Below are the code and all the weights of a small trained network. Each question names an input and a target symbol and asks about switching units off, where a switched-off unit gives its printed mean instead of its output.

import numpy as np


def w(rows, s, z=0):
    codes = np.array(rows[::2]) - 128.0
    scale = np.full(codes.shape[1], s)
    scale[-1] = z or s
    return codes * scale


def f(y):
    return y / 2 * (1 + np.tanh(0.7978845608 * (y + 0.044715 * y**3)))


def softmax(a):
    e = np.exp(a - a.max(-1, keepdims=True))
    return e / e.sum(-1, keepdims=True)


def log_softmax(a):
    a = a - a.max(-1, keepdims=True)
    return a - np.log(np.exp(a).sum(-1, keepdims=True))


def net(x, mask):
    ids = ['ΛΞΠΦΩαβγδεηθμστψ'.index(c) for c in x.split()]
    T = len(ids)
    res = E[ids] + P[:T]
    u = 0
    for l in range(2):
        r = res
        for j in range(2):
            rows = slice(2 * j, 2 * j + 2)
            q, k, v = (r @ M[l][rows].T for M in (Q, K, V))
            z = softmax(np.where(np.tri(T) > 0, q @ k.T / 2**0.5, -1e9)) @ v
            o = O[l][rows]
            res = res + np.where(mask[u + j], z, o[:, -1]) @ o[:, :-1]
        u += 2
        y = f(res @ A[l][:, :-1].T + A[l][:, -1])
        res = res + np.where(mask[u : u + 12], y, B[l][:, -1]) @ B[l][:, :-1]
        u += 12
    return log_softmax(res[-1] @ U[:, :-1].T + U[:, -1])


Q, K, V, O, A, B = {}, {}, {}, {}, {}, {}
E = w([
[143,183,111,102,83,100,155],'Λ',
[25,109,181,121,140,98,76],'Ξ',
[157,203,131,81,187,97,118],'Π',
[106,80,163,93,253,127,172],'Φ',
[73,96,114,218,153,194,138],'Ω',
[114,152,221,139,78,127,115],'α',
[69,144,103,164,183,100,44],'β',
[56,80,64,111,127,97,211],'γ',
[174,40,107,57,99,132,31],'δ',
[134,175,83,162,109,47,79],'ε',
[131,81,199,204,113,55,99],'η',
[188,124,100,175,208,39,129],'θ',
[127,114,63,103,150,43,244],'μ',
[53,186,130,61,143,186,111],'σ',
[75,135,133,186,85,137,133],'τ',
[166,125,82,184,71,152,174],'ψ',
],0.017)
P = w([
[77,141,52,123,68,99,2],'0',
[89,137,80,116,67,103,44],'1',
[106,138,110,118,84,113,63],'2',
[111,139,131,122,99,121,84],'3',
[122,135,150,130,109,131,109],'4',
[122,140,171,131,120,130,133],'5',
[122,141,185,131,128,132,146],'6',
[129,144,201,142,134,136,169],'7',
[120,144,217,138,146,129,180],'8',
[125,145,228,137,155,138,196],'9',
[121,143,237,135,157,137,214],'10',
],0.0094)
Q[0] = w([
[201,94,85,87,104,172,151],'0.h0',
[114,131,175,135,138,132,162],'0.h0',
[26,6,102,154,112,159,152],'0.h1',
[84,198,216,131,58,254,72],'0.h1',
],0.0099)
K[0] = w([
[89,180,135,191,200,109,110],'0.h0',
[151,105,137,102,160,115,136],'0.h0',
[6,48,94,218,132,157,183],'0.h1',
[90,239,147,150,89,223,122],'0.h1',
],0.011)
V[0] = w([
[72,113,179,57,108,132,132],'0.h0',
[205,1,126,53,122,166,62],'0.h0',
[117,91,91,159,60,111,113],'0.h1',
[105,133,250,191,188,153,192],'0.h1',
],0.006)
O[0] = w([
[21,148,137,106,135,127,182,204],'0.h0',
[228,177,127,58,137,207,254,112],'0.h0',
[143,98,159,60,161,68,132,246],'0.h1',
[130,151,27,114,109,125,50,75],'0.h1',
],0.0071,0.0013)
A[0] = w([
[184,106,209,134,124,165,199,2],'0.n0',
[130,204,51,167,138,147,78,89],'0.n1',
[175,140,58,36,100,92,127,190],'0.n2',
[156,186,165,150,197,119,183,15],'0.n3',
[103,132,1,119,25,145,124,132],'0.n4',
[103,139,136,154,176,201,206,167],'0.n5',
[104,207,90,75,49,100,117,113],'0.n6',
[110,64,104,105,169,97,111,22],'0.n7',
[164,145,183,176,94,122,92,88],'0.n8',
[136,127,9,150,86,86,95,102],'0.n9',
[122,128,81,142,93,86,181,81],'0.n10',
[145,162,143,58,120,149,224,68],'0.n11',
],0.0097,0.0031)
B[0] = w([
[95,159,30,71,166,125,89,181],'0.n0',
[157,124,107,88,132,119,19,161],'0.n1',
[157,154,14,77,127,104,205,161],'0.n2',
[78,112,170,140,55,181,118,190],'0.n3',
[71,182,93,129,34,209,212,173],'0.n4',
[177,134,184,140,124,2,152,253],'0.n5',
[106,169,162,84,98,46,156,189],'0.n6',
[98,81,135,135,183,102,109,154],'0.n7',
[151,102,195,99,99,137,139,168],'0.n8',
[147,105,34,227,138,147,94,169],'0.n9',
[121,180,148,218,158,128,166,158],'0.n10',
[120,83,76,209,104,47,135,236],'0.n11',
],0.0079,0.0041)
Q[1] = w([
[234,108,158,134,201,180,111],'1.h0',
[138,100,128,38,255,146,92],'1.h0',
[172,124,138,161,86,26,105],'1.h1',
[2,130,158,201,115,142,101],'1.h1',
],0.0065)
K[1] = w([
[118,160,97,239,196,48,112],'1.h0',
[60,207,129,142,153,94,146],'1.h0',
[250,114,147,127,197,254,87],'1.h1',
[142,181,208,94,150,86,210],'1.h1',
],0.0073)
V[1] = w([
[52,133,118,98,136,132,147],'1.h0',
[132,247,190,210,175,111,156],'1.h0',
[131,249,101,210,125,122,135],'1.h1',
[136,86,1,62,84,158,148],'1.h1',
],0.0059)
O[1] = w([
[122,254,119,185,214,137,104,192],'1.h0',
[103,176,39,199,12,180,204,2],'1.h0',
[217,182,53,17,111,49,135,92],'1.h1',
[4,100,52,163,107,132,211,99],'1.h1',
],0.0047,0.0031)
A[1] = w([
[108,177,131,131,157,76,117,99],'1.n0',
[193,83,173,102,81,88,108,125],'1.n1',
[139,102,132,117,203,35,162,55],'1.n2',
[194,147,148,196,146,69,188,71],'1.n3',
[163,94,103,120,255,132,95,75],'1.n4',
[213,188,24,174,135,101,104,3],'1.n5',
[139,197,68,43,163,147,32,31],'1.n6',
[163,116,53,244,148,180,155,117],'1.n7',
[178,209,91,104,71,147,166,96],'1.n8',
[113,54,102,185,16,152,130,132],'1.n9',
[110,134,129,28,49,186,97,123],'1.n10',
[127,121,217,113,132,107,63,102],'1.n11',
],0.0092,0.0048)
B[1] = w([
[151,81,113,122,115,140,107,206],'1.n0',
[158,138,111,162,168,143,160,175],'1.n1',
[152,164,137,136,122,179,111,255],'1.n2',
[112,121,103,87,112,141,95,229],'1.n3',
[116,126,247,130,125,92,158,163],'1.n4',
[175,89,129,130,90,161,79,164],'1.n5',
[159,187,103,93,183,108,118,161],'1.n6',
[112,119,149,61,140,179,146,192],'1.n7',
[167,71,142,117,117,85,158,151],'1.n8',
[167,206,152,183,172,134,126,183],'1.n9',
[106,147,165,113,36,152,126,157],'1.n10',
[103,71,82,161,124,164,164,227],'1.n11',
],0.013,0.0068)
U = w([
[162,85,135,120,71,11,155,129],'Λ',
[55,35,87,109,114,114,85,141],'Ξ',
[205,173,75,79,212,68,116,224],'Π',
[111,116,239,86,187,116,181,72],'Φ',
[122,172,101,139,192,243,69,147],'Ω',
[105,90,160,137,29,179,141,36],'α',
[128,105,113,137,217,14,78,168],'β',
[68,147,51,112,219,94,254,254],'γ',
[147,101,113,94,142,118,135,40],'δ',
[170,102,35,183,77,74,40,115],'ε',
[176,78,82,207,173,115,161,27],'η',
[184,88,179,101,99,157,48,103],'θ',
[140,92,18,80,88,194,113,157],'μ',
[71,164,165,45,81,121,83,138],'σ',
[116,198,157,218,87,68,92,148],'τ',
[230,176,148,124,140,164,203,131],'ψ',
],0.008,0.0037)

Each question gives the input, a string of symbols that net reads in full, and the target symbol t.
The units are the heads (2 rows each of Q, K, V and O) and the neurons (one row each of A and B). Each row of codes is followed by its name. A weight is (code - 128) times the scale printed after its matrix; where a second scale follows, it is the last column's (O, A, B and U).
mask holds one flag per unit, layer by layer, with each layer's heads first. A switched-off unit (its flag False) gives its mean, the last column of its rows in O or B, instead of its output. The means were averaged over made-up inputs and are rounded, as every weight is.
A unit's drop is (log p(t) with every unit on - log p(t) with that unit switched off) / (log p(t) with every unit on - log p(t) with every unit switched off).
The circuit of an input: a set's keep is (log p(t) with only the set's units on - log p(t) with every unit switched off) / (log p(t) with every unit on - log p(t) with every unit switched off). Starting from the 12 units with the biggest drops (on a tie, the unit counted first), units are removed one at a time, each time the one whose removal leaves the highest keep (on an exact tie, the one counted first), for as long as the keep stays at least 0.8.
units of the circuit, in order: the units of the circuit, biggest drop first
unit that matters most: the unit with the biggest drop
top k neurons: the k neurons with the biggest drops, biggest first
top k neurons in layer l: the k neurons of layer l with the biggest drops, biggest first
heads that matter: for each layer, one digit per head in row order, 1 if its drop is at least 0.15 and else 0, layers parted by /
input δ Ω Ξ, target γ: units of the circuit, in order : (0.h0; 1.h1; 0.n2)
input γ Ω Ξ η η ε τ τ θ Π, target Π: units of the circuit, in order : (0.h1; 1.n6; 0.n1)
input ψ σ Ω, target Ω: top 2 neurons : (1.n9; 1.n7)
input θ α Π Π Ω Λ, target Λ: heads that matter : 00 / 00
input Ξ μ γ α, target α: top 2 neurons in layer 1 : (1.n11; 1.n10)
input δ σ η Ω, target γ: units of the circuit, in order : (0.h0; 1.h1; 1.n5)
input Ω β δ ε, target Π: units of the circuit, in order : (0.h0; 0.n2)
input σ γ η α Ξ α θ, target θ: unit that matters most : 0.h1
input Ω Φ δ, target Π: top 3 neurons in layer 1 : (1.n6; 1.n9; 1.n11)
input β τ ψ σ Ω α Ξ, target Ξ: top 3 neurons in layer 1 : (1.n11; 1.n9; 1.n2)
input γ Ω η Π ψ ε, target ε: units of the circuit, in order : (1.n5; 0.n9)
input γ Φ μ, target μ: units of the circuit, in order : (0.n2; 1.n5; 0.n9)
input μ γ θ Ξ ε Ω, target Ω: top 3 neurons : (1.n7; 1.n9; 0.n4)
input δ Λ β, target γ: units of the circuit, in order : (0.h0; 1.h1)
input Φ Ω Π Ω Ω ε τ, target τ: heads that matter : 11 / 10
input τ τ τ, target τ: top 2 neurons in layer 1 : (1.n9; 1.n7)
input Λ θ μ γ β Ω θ η η ε, target ε: unit that matters most : 0.h0
input τ Ξ γ, target γ: top 3 neurons in layer 0 : (0.n4; 0.n5; 0.n10)
input Π ψ μ γ τ σ, target σ: heads that matter : 11 / 00
input δ α Ω, target γ: unit that matters most : 0.h0
input Λ σ Ω σ Λ Ξ, target Ξ: heads that matter : 10 / 00
input δ Λ σ, target γ: top 2 neurons in layer 0 : (0.n2; 0.n11)
input Φ σ ψ, target ψ: top 3 neurons in layer 1 : (1.n9; 1.n8; 1.n7)
input τ σ Ξ τ σ Φ α, target α: units of the circuit, in order : (1.n11; 0.n8; 1.n6)
input δ Φ β Π, target γ: units of the circuit, in order : (1.h1; 0.n2)
input ε ψ τ β α ψ Ω Ω η, target η: top 2 neurons : (1.n1; 1.n11)
input ε θ ψ τ Ω τ γ Λ, target Λ: heads that matter : 00 / 11
input δ ε γ β, target γ: top neuron : (0.n0)
input α Λ Φ, target Φ: top 2 neurons in layer 1 : (1.n4; 1.n3)
